Below is a small trained network, with its code and all its weights. Each question gives an input and a class and asks what happens when units are switched off, that is, made to give their printed mean instead of their output.

import numpy as np


def w(rows, s, z=0):
    codes = np.array(rows[::2]) - 128.0
    scale = np.full(codes.shape[1], s)
    scale[-1] = z or s
    return codes * scale


def norm(h):
    return h / np.sqrt((h * h).mean(-1, keepdims=True) + 1e-5)


def f(y):
    return y / 2 * (1 + np.tanh(0.7978845608 * (y + 0.044715 * y**3)))


def log_softmax(a):
    a = a - a.max(-1, keepdims=True)
    return a - np.log(np.exp(a).sum(-1, keepdims=True))


def net(x, mask):
    res = np.array(x, float).reshape(1, 8) / 4 @ E
    u = 0
    for l in range(2):
        y = f(norm(res) @ A[l][:, :-1].T + A[l][:, -1])
        res = res + np.where(mask[u : u + 10], y, B[l][:, -1]) @ B[l][:, :-1]
        u += 10
    return log_softmax(norm(res)[-1] @ U[:, :-1].T + U[:, -1])


A, B = {}, {}
E = w([
[113,133,142,132,139,125,134],'x0',
[113,4,42,87,115,140,249],'x1',
[135,131,125,138,125,126,131],'x2',
[56,182,24,180,185,215,92],'x3',
[95,115,146,85,139,141,115],'x4',
[131,118,117,107,112,134,118],'x5',
[38,31,147,217,73,79,34],'x6',
[136,118,113,109,111,136,116],'x7',
],0.0048)
A[0] = w([
[202,223,76,79,151,109,150,138],'0.n1',
[92,3,119,184,130,202,228,88],'0.n2',
[121,166,90,148,166,122,151,56],'0.n3',
[151,159,179,171,123,194,64,171],'0.n4',
[113,166,158,122,130,162,172,68],'0.n5',
[124,213,154,127,95,97,51,38],'0.n6',
[94,97,104,168,135,174,200,116],'0.n7',
[82,32,148,204,134,101,74,99],'0.n8',
[202,70,166,80,164,64,126,40],'0.n9',
[94,84,107,125,122,132,215,5],'0.n10',
],0.0076,0.0016)
B[0] = w([
[125,47,162,132,187,140,106,226],'0.n1',
[123,107,88,82,133,68,91,254],'0.n2',
[152,151,148,179,61,173,155,141],'0.n3',
[114,128,24,72,121,88,105,192],'0.n4',
[254,121,114,166,89,195,70,132],'0.n5',
[114,78,159,79,191,30,101,194],'0.n6',
[87,170,97,61,103,124,68,180],'0.n7',
[180,39,162,173,122,202,134,249],'0.n8',
[97,218,160,119,16,125,167,187],'0.n9',
[233,120,51,71,226,44,171,181],'0.n10',
],0.0065,0.0051)
A[1] = w([
[151,112,211,154,61,63,202,135],'1.n1',
[162,120,219,100,146,100,176,31],'1.n2',
[164,146,146,62,198,188,125,124],'1.n3',
[103,31,154,133,94,142,67,153],'1.n4',
[147,17,76,47,88,146,153,254],'1.n5',
[116,178,184,141,193,67,62,132],'1.n6',
[84,138,3,155,175,222,69,28],'1.n7',
[40,153,58,130,150,192,114,34],'1.n8',
[176,85,139,157,121,169,121,112],'1.n9',
[230,137,211,5,208,216,210,97],'1.n10',
],0.0071,0.0023)
B[1] = w([
[7,234,92,45,99,218,119,181],'1.n1',
[135,144,90,141,54,137,181,156],'1.n2',
[121,14,61,206,60,171,121,166],'1.n3',
[214,127,74,201,190,240,246,199],'1.n4',
[134,216,182,174,180,111,33,255],'1.n5',
[181,104,22,83,166,78,165,166],'1.n6',
[102,199,243,70,21,102,192,200],'1.n7',
[158,166,222,54,35,91,232,152],'1.n8',
[100,81,113,244,127,146,121,144],'1.n9',
[90,57,133,254,166,161,90,220],'1.n10',
],0.0059,0.0075)
U = w([
[143,60,140,247,163,221,96,173],'0',
[151,114,63,69,189,42,66,255],'1',
[80,198,193,97,31,151,159,32],'2',
],0.016,0.0009)

Each question gives the input, the list of numbers given to net, and the class t.
The units are the neurons (one row each of A and B). Each row of codes is followed by its name. A weight is (code - 128) times the scale printed after its matrix; where a second scale follows, it is the last column's (A, B and U).
mask holds one flag per neuron, layer by layer. A switched-off neuron (its flag False) gives its mean, the last column of its row in B, instead of its output. The means were averaged over made-up inputs and are rounded, as every weight is.
A unit's drop is (log p(t) with every unit on - log p(t) with that unit switched off) / (log p(t) with every unit on - log p(t) with every unit switched off).
The circuit of an input: a set's keep is (log p(t) with only the set's units on - log p(t) with every unit switched off) / (log p(t) with every unit on - log p(t) with every unit switched off). Starting from the 12 units with the biggest drops (on a tie, the unit counted first), units are removed one at a time, each time the one whose removal leaves the highest keep (on an exact tie, the one counted first), for as long as the keep stays at least 0.8.
circuit, biggest first: the units of the circuit, biggest drop first
k most important neurons: the k neurons with the biggest drops, biggest first
k most important neurons of layer l: the k neurons of layer l with the biggest drops, biggest first
drop of u: that unit's drop, to one decimal
input [1,-3,3,-6,0,4,4,-4], class 2: circuit, biggest first -> 1.n1
input [-7,-7,5,-7,5,-6,-7,-1], class 0: 4 most important neurons -> 1.n10, 0.n1, 0.n2, 1.n7
input [-3,3,-8,1,7,-2,2,-2], class 1: 2 most important neurons of layer 0 -> 0.n2, 0.n10
input [8,6,-8,7,-7,3,-6,2], class 2: 3 most important neurons -> 0.n7, 1.n7, 0.n8
input [3,-3,-5,4,-3,1,-1,2], class 2: 2 most important neurons -> 1.n7, 0.n4
input [2,6,-4,8,7,1,-4,-6], class 2: 2 most important neurons of layer 1 -> 1.n7, 1.n8
input [-4,6,-2,-7,5,3,3,-3], class 2: 4 most important neurons -> 0.n9, 1.n1, 0.n4, 1.n6
input [1,-6,2,7,4,-8,2,-5], class 2: 2 most important neurons -> 1.n7, 1.n8
input [6,-7,8,4,2,1,-8,8], class 0: 3 most important neurons -> 1.n10, 1.n3, 0.n2
input [1,6,-1,-7,4,4,-7,-5], class 0: 3 most important neurons of layer 1 -> 1.n10, 1.n7, 1.n8
input [-6,0,8,-4,2,1,-2,4], class 2: drop of 0.n9 -> 3.4
input [1,8,3,6,-6,-1,-5,-3], class 1: drop of 0.n10 -> 1.6
input [7,5,5,3,2,-4,-2,-1], class 1: drop of 0.n10 -> 0.2
input [7,0,0,6,-1,-2,4,6], class 2: circuit, biggest first -> 1.n7
input [5,-5,1,-5,-2,2,-7,7], class 0: drop of 0.n3 -> 0.0
input [0,-1,2,-4,0,-3,-5,5], class 0: 2 most important neurons -> 1.n10, 0.n1
